Below are the code and all the weights of a small trained network. Each question names an input and a target symbol and asks about switching units off, where a switched-off unit gives its printed mean instead of its output.

import numpy as np


def w(rows, s, z=0):
    codes = np.array(rows[::2]) - 128.0
    scale = np.full(codes.shape[1], s)
    scale[-1] = z or s
    return codes * scale


def f(y):
    return np.maximum(y, 0)


def softmax(a):
    e = np.exp(a - a.max(-1, keepdims=True))
    return e / e.sum(-1, keepdims=True)


def log_softmax(a):
    a = a - a.max(-1, keepdims=True)
    return a - np.log(np.exp(a).sum(-1, keepdims=True))


def net(x, mask):
    ids = ['ΓΛΞΠΦαβεηθμω'.index(c) for c in x.split()]
    T = len(ids)
    res = E[ids] + P[:T]
    q, k, v = (res @ M[0].T for M in (Q, K, V))
    z = softmax(np.where(np.tri(T) > 0, q @ k.T / 2**0.5, -1e9)) @ v
    res = res + np.where(mask[0], z, O[0][:, -1]) @ O[0][:, :-1]
    y = f(res @ A[0][:, :-1].T + A[0][:, -1])
    res = res + np.where(mask[1:17], y, B[0][:, -1]) @ B[0][:, :-1]
    return log_softmax(res[-1] @ U[:, :-1].T + U[:, -1])


Q, K, V, O, A, B = {}, {}, {}, {}, {}, {}
E = w([
[125,90,74,125,170],'Γ',
[126,66,66,129,170],'Λ',
[133,87,98,110,164],'Ξ',
[167,72,172,61,149],'Π',
[154,122,153,100,174],'Φ',
[136,90,145,56,113],'α',
[129,84,115,89,142],'β',
[95,115,86,79,98],'ε',
[63,151,32,145,114],'η',
[34,82,146,172,233],'θ',
[108,150,149,74,133],'μ',
[107,254,103,151,82],'ω',
],0.023)
P = w([
[255,116,111,119,107],'0',
[191,85,60,103,131],'1',
[151,86,43,114,145],'2',
[145,102,72,125,142],'3',
[125,102,81,128,132],'4',
[110,102,100,136,132],'5',
[92,108,111,149,133],'6',
[71,109,119,157,138],'7',
[67,108,153,159,137],'8',
[51,123,174,153,111],'9',
[39,128,182,163,107],'10',
[98,131,133,141,103],'11',
],0.0089)
Q[0] = w([
[46,32,69,15,128],'head 1',
[55,140,101,2,253],'head 1',
],0.0093)
K[0] = w([
[23,117,226,187,111],'head 1',
[1,111,191,155,143],'head 1',
],0.0091)
V[0] = w([
[119,53,109,201,98],'head 1',
[145,1,199,186,192],'head 1',
],0.0086)
O[0] = w([
[236,60,207,181,82,133],'head 1',
[167,248,76,116,100,254],'head 1',
],0.014,0.00093)
A[0] = w([
[84,58,160,108,185,122],'neuron 1',
[78,154,113,201,4,254],'neuron 2',
[118,93,96,67,144,241],'neuron 3',
[222,210,94,152,58,135],'neuron 4',
[172,122,114,78,188,98],'neuron 5',
[165,125,48,47,126,201],'neuron 6',
[94,146,44,206,212,105],'neuron 7',
[116,51,62,11,185,194],'neuron 8',
[137,93,153,110,178,83],'neuron 9',
[151,132,57,226,244,130],'neuron 10',
[188,84,55,236,59,113],'neuron 11',
[203,70,103,226,121,123],'neuron 12',
[153,113,214,83,66,120],'neuron 13',
[91,210,16,98,81,84],'neuron 14',
[128,126,112,117,205,174],'neuron 15',
[178,153,152,2,54,54],'neuron 16',
],0.0085,0.0048)
B[0] = w([
[126,162,3,63,169,197],'neuron 1',
[109,53,101,68,189,164],'neuron 2',
[149,138,147,154,63,203],'neuron 3',
[148,146,32,148,220,198],'neuron 4',
[102,164,111,123,182,151],'neuron 5',
[145,113,242,126,75,196],'neuron 6',
[169,181,215,78,159,174],'neuron 7',
[76,143,94,168,89,249],'neuron 8',
[81,105,83,110,177,149],'neuron 9',
[152,170,212,96,78,179],'neuron 10',
[148,130,177,177,154,171],'neuron 11',
[99,69,117,219,106,161],'neuron 12',
[69,83,162,156,165,138],'neuron 13',
[113,69,167,69,142,182],'neuron 14',
[115,193,149,110,80,170],'neuron 15',
[110,93,236,154,129,156],'neuron 16',
],0.0076,0.017)
U = w([
[141,115,128,139,129,1],'Γ',
[151,162,109,255,79,166],'Λ',
[175,124,110,144,125,147],'Ξ',
[168,109,177,101,96,118],'Π',
[167,169,162,86,163,140],'Φ',
[119,117,232,152,58,173],'α',
[164,103,148,120,84,109],'β',
[206,63,66,78,13,144],'ε',
[118,4,153,158,197,156],'η',
[150,110,155,109,185,70],'θ',
[62,195,139,64,99,154],'μ',
[98,139,18,115,184,38],'ω',
],0.0069,0.0044)

Each question gives the input, a string of symbols that net reads in full, and the target symbol t.
The units are the heads (2 rows each of Q, K, V and O) and the neurons (one row each of A and B). Each row of codes is followed by its name. A weight is (code - 128) times the scale printed after its matrix; where a second scale follows, it is the last column's (O, A, B and U).
mask holds one flag per unit, heads first, then neurons. A switched-off unit (its flag False) gives its mean, the last column of its rows in O or B, instead of its output. The means were averaged over made-up inputs and are rounded, as every weight is.
A unit's drop is (log p(t) with every unit on - log p(t) with that unit switched off) / (log p(t) with every unit on - log p(t) with every unit switched off).
The circuit of an input: a set's keep is (log p(t) with only the set's units on - log p(t) with every unit switched off) / (log p(t) with every unit on - log p(t) with every unit switched off). Starting from the 12 units with the biggest drops (on a tie, the unit counted first), units are removed one at a time, each time the one whose removal leaves the highest keep (on an exact tie, the one counted first), for as long as the keep stays at least 0.8.
units of the circuit, in order: the units of the circuit, biggest drop first
top k neurons: the k neurons with the biggest drops, biggest first
drop when u is switched off: that unit's drop, to one decimal
input Λ Λ Λ Λ Γ α Π, target α: units of the circuit, in order : [neuron 1; head 1; neuron 16]
input μ Λ μ Π Λ Λ ω α Ξ, target ω: top 2 neurons : [neuron 1; neuron 6]
input ω α Λ ω Λ α ω Λ α ω Λ μ, target ω: units of the circuit, in order : [head 1; neuron 1; neuron 6]
input Π α Λ η Π, target η: units of the circuit, in order : [head 1; neuron 13]
input Λ ε Λ Φ Λ Λ μ Ξ, target μ: top neuron : [neuron 4]
input Λ Ξ α μ ω Λ β Λ θ Λ Γ, target Φ: units of the circuit, in order : [head 1; neuron 8; neuron 14]
input Γ ε Λ Λ Π Λ Λ Λ Λ, target Λ: units of the circuit, in order : [head 1; neuron 12]
input θ Γ Ξ Π α μ β Φ, target Φ: units of the circuit, in order : [head 1; neuron 8]
input ε ω Ξ, target ω: units of the circuit, in order : [head 1; neuron 1; neuron 8]
input Ξ Λ Π Λ ω α β, target ω: top 3 neurons : [neuron 1; neuron 10; neuron 6]
input η Λ Λ μ μ ω Λ, target ω: units of the circuit, in order : [head 1; neuron 1]
input μ Λ η Γ Λ Λ θ ω μ Π, target Φ: units of the circuit, in order : [head 1; neuron 8]
input μ Λ Λ μ ω ε ε, target ω: units of the circuit, in order : [head 1; neuron 1; neuron 6]
input μ Λ Λ μ Λ ω Λ Λ η ω, target ω: units of the circuit, in order : [neuron 4; neuron 2; head 1]
input Λ Λ Λ, target Λ: units of the circuit, in order : [head 1; neuron 12; neuron 11]
input Ξ α θ μ, target Φ: top neuron : [neuron 4]
input α ε μ η ω μ ε Λ θ μ β, target Φ: top 2 neurons : [neuron 4; neuron 8]
input ω Λ η Π Π Λ Λ ε η α Π, target η: top 2 neurons : [neuron 13; neuron 10]
input μ Λ Λ Λ η μ ω μ θ η μ Ξ, target Φ: top 3 neurons : [neuron 4; neuron 8; neuron 6]
input μ Π Φ μ Λ Λ Λ Ξ Λ α, target α: units of the circuit, in order : [neuron 4; neuron 16]
input Λ μ Λ Λ μ η ω α, target ω: top 2 neurons : [neuron 1; neuron 6]
input Λ Λ ε θ η Γ, target Φ: top neuron : [neuron 4]
input α α Λ ω Λ Λ Λ Π Λ η Λ Λ, target η: top 3 neurons : [neuron 12; neuron 9; neuron 11]
input θ β α Ξ ω α α μ, target Φ: top 2 neurons : [neuron 4; neuron 8]
input Λ Λ α Ξ α Λ, target α: top 2 neurons : [neuron 1; neuron 4]
input Λ ω Λ, target ω: drop when neuron 9 is switched off : 0.1
